Here is a tiny trained network, its code and every weight. The questions are about switching its units off for an input and a class, where a switched-off unit gives its printed mean instead of its output.

import numpy as np


def w(rows, s, z=0):
    codes = np.array(rows[::2]) - 128.0
    scale = np.full(codes.shape[1], s)
    scale[-1] = z or s
    return codes * scale


def norm(h):
    return h / np.sqrt((h * h).mean(-1, keepdims=True) + 1e-5)


def f(y):
    return y / 2 * (1 + np.tanh(0.7978845608 * (y + 0.044715 * y**3)))


def log_softmax(a):
    a = a - a.max(-1, keepdims=True)
    return a - np.log(np.exp(a).sum(-1, keepdims=True))


def net(x, mask):
    res = np.array(x, float).reshape(1, 6) / 4 @ E
    u = 0
    for l in range(2):
        y = f(norm(res) @ A[l][:, :-1].T + A[l][:, -1])
        res = res + np.where(mask[u : u + 7], y, B[l][:, -1]) @ B[l][:, :-1]
        u += 7
    return log_softmax(norm(res)[-1] @ U[:, :-1].T + U[:, -1])


A, B = {}, {}
E = w([
[241,2,184,76,152,149,120,122,164],'x0',
[175,176,104,155,198,74,211,175,113],'x1',
[101,146,19,154,152,113,33,168,146],'x2',
[76,183,50,52,74,150,188,143,233],'x3',
[54,113,155,71,225,123,148,146,149],'x4',
[141,112,112,33,217,147,153,33,116],'x5',
],0.01)
A[0] = w([
[156,96,138,145,116,137,137,137,127,3],'0.n0',
[100,106,113,113,129,142,97,134,130,53],'0.n1',
[94,144,144,199,110,128,97,132,75,162],'0.n2',
[130,141,167,88,105,144,216,89,117,139],'0.n3',
[86,155,112,128,6,142,124,136,159,133],'0.n4',
[124,153,137,124,129,116,235,169,154,157],'0.n5',
[91,101,141,122,115,140,109,167,167,129],'0.n6',
],0.024,0.0041)
B[0] = w([
[87,207,78,130,155,106,78,88,145,151],'0.n0',
[123,167,135,113,114,74,121,111,183,147],'0.n1',
[169,201,226,124,180,14,73,162,209,228],'0.n2',
[192,15,163,178,86,166,180,149,155,228],'0.n3',
[141,71,37,118,60,249,203,50,129,254],'0.n4',
[77,242,177,82,193,84,90,130,137,218],'0.n5',
[188,155,173,154,110,125,157,158,188,167],'0.n6',
],0.014,0.015)
A[1] = w([
[178,137,104,110,119,121,85,125,117,200],'1.n0',
[157,215,219,240,91,44,187,113,28,59],'1.n1',
[137,120,169,118,183,125,225,102,99,190],'1.n2',
[106,136,213,131,153,66,145,242,203,3],'1.n3',
[146,113,76,178,244,108,128,182,77,96],'1.n4',
[73,251,103,109,101,152,148,108,138,160],'1.n5',
[66,200,96,100,214,134,207,121,168,177],'1.n6',
],0.019,0.0021)
B[1] = w([
[176,181,179,161,168,114,210,176,155,148],'1.n0',
[178,179,148,51,254,125,43,123,187,203],'1.n1',
[188,186,102,174,27,120,106,129,199,182],'1.n2',
[200,160,139,119,192,134,52,85,113,254],'1.n3',
[119,87,131,130,55,146,181,103,191,153],'1.n4',
[68,28,165,182,133,37,200,164,48,179],'1.n5',
[51,160,35,119,184,92,100,116,117,187],'1.n6',
],0.014,0.021)
U = w([
[167,177,164,87,194,87,82,108,146,218],'0',
[171,70,124,133,45,164,183,88,148,217],'1',
[98,133,143,79,103,157,104,163,42,1],'2',
[9,152,50,98,153,77,168,109,90,108],'3',
],0.015,0.0051)

Each question gives the input, the list of numbers given to net, and the class t.
The units are the neurons (one row each of A and B). Each row of codes is followed by its name. A weight is (code - 128) times the scale printed after its matrix; where a second scale follows, it is the last column's (A, B and U).
mask holds one flag per neuron, layer by layer. A switched-off neuron (its flag False) gives its mean, the last column of its row in B, instead of its output. The means were averaged over made-up inputs and are rounded, as every weight is.
A unit's drop is (log p(t) with every unit on - log p(t) with that unit switched off) / (log p(t) with every unit on - log p(t) with every unit switched off).
The circuit of an input: a set's keep is (log p(t) with only the set's units on - log p(t) with every unit switched off) / (log p(t) with every unit on - log p(t) with every unit switched off). Starting from the 12 units with the biggest drops (on a tie, the unit counted first), units are removed one at a time, each time the one whose removal leaves the highest keep (on an exact tie, the one counted first), for as long as the keep stays at least 0.8.
circuit, biggest first: the units of the circuit, biggest drop first
most important unit: the unit with the biggest drop
k most important neurons: the k neurons with the biggest drops, biggest first
k most important neurons of layer l: the k neurons of layer l with the biggest drops, biggest first
drop of u: that unit's drop, to one decimal
input [6,0,-7,6,0,-2], class 1: most important unit => 0.n3
input [0,-4,5,3,2,2], class 3: circuit, biggest first => (0.n3 1.n5)
input [8,5,-3,7,-1,-6], class 3: circuit, biggest first => (0.n5 1.n6 0.n2)
input [-2,4,-6,-6,-6,8], class 1: 3 most important neurons => (0.n3 0.n2 0.n5)
input [7,7,8,2,-5,-7], class 1: 4 most important neurons => (0.n2 1.n1 0.n5 1.n3)
input [4,6,6,0,-1,1], class 1: 2 most important neurons => (0.n2 0.n5)
input [-4,4,-3,7,-8,6], class 1: 2 most important neurons => (0.n3 0.n4)
input [8,1,-5,4,4,4], class 1: 2 most important neurons => (0.n3 0.n2)
input [7,6,8,7,8,4], class 3: 3 most important neurons of layer 1 => (1.n6 1.n1 1.n5)
input [2,4,-8,-6,4,6], class 1: 3 most important neurons => (0.n2 0.n3 1.n2)
input [2,8,7,-3,6,2], class 3: 3 most important neurons => (0.n3 0.n2 1.n6)
input [-8,-4,-3,5,5,-2], class 3: 2 most important neurons => (0.n5 1.n6)
input [2,2,-1,6,-1,-6], class 3: 2 most important neurons of layer 0 => (0.n5 0.n3)
input [-8,-6,-5,1,3,-4], class 1: circuit, biggest first => (0.n4)
input [6,8,7,6,1,-1], class 3: 2 most important neurons of layer 0 => (0.n2 0.n3)
input [-7,6,5,2,-2,-4], class 3: 2 most important neurons => (0.n4 1.n5)
input [6,2,4,2,-6,-4], class 1: drop of 0.n5 => 0.1
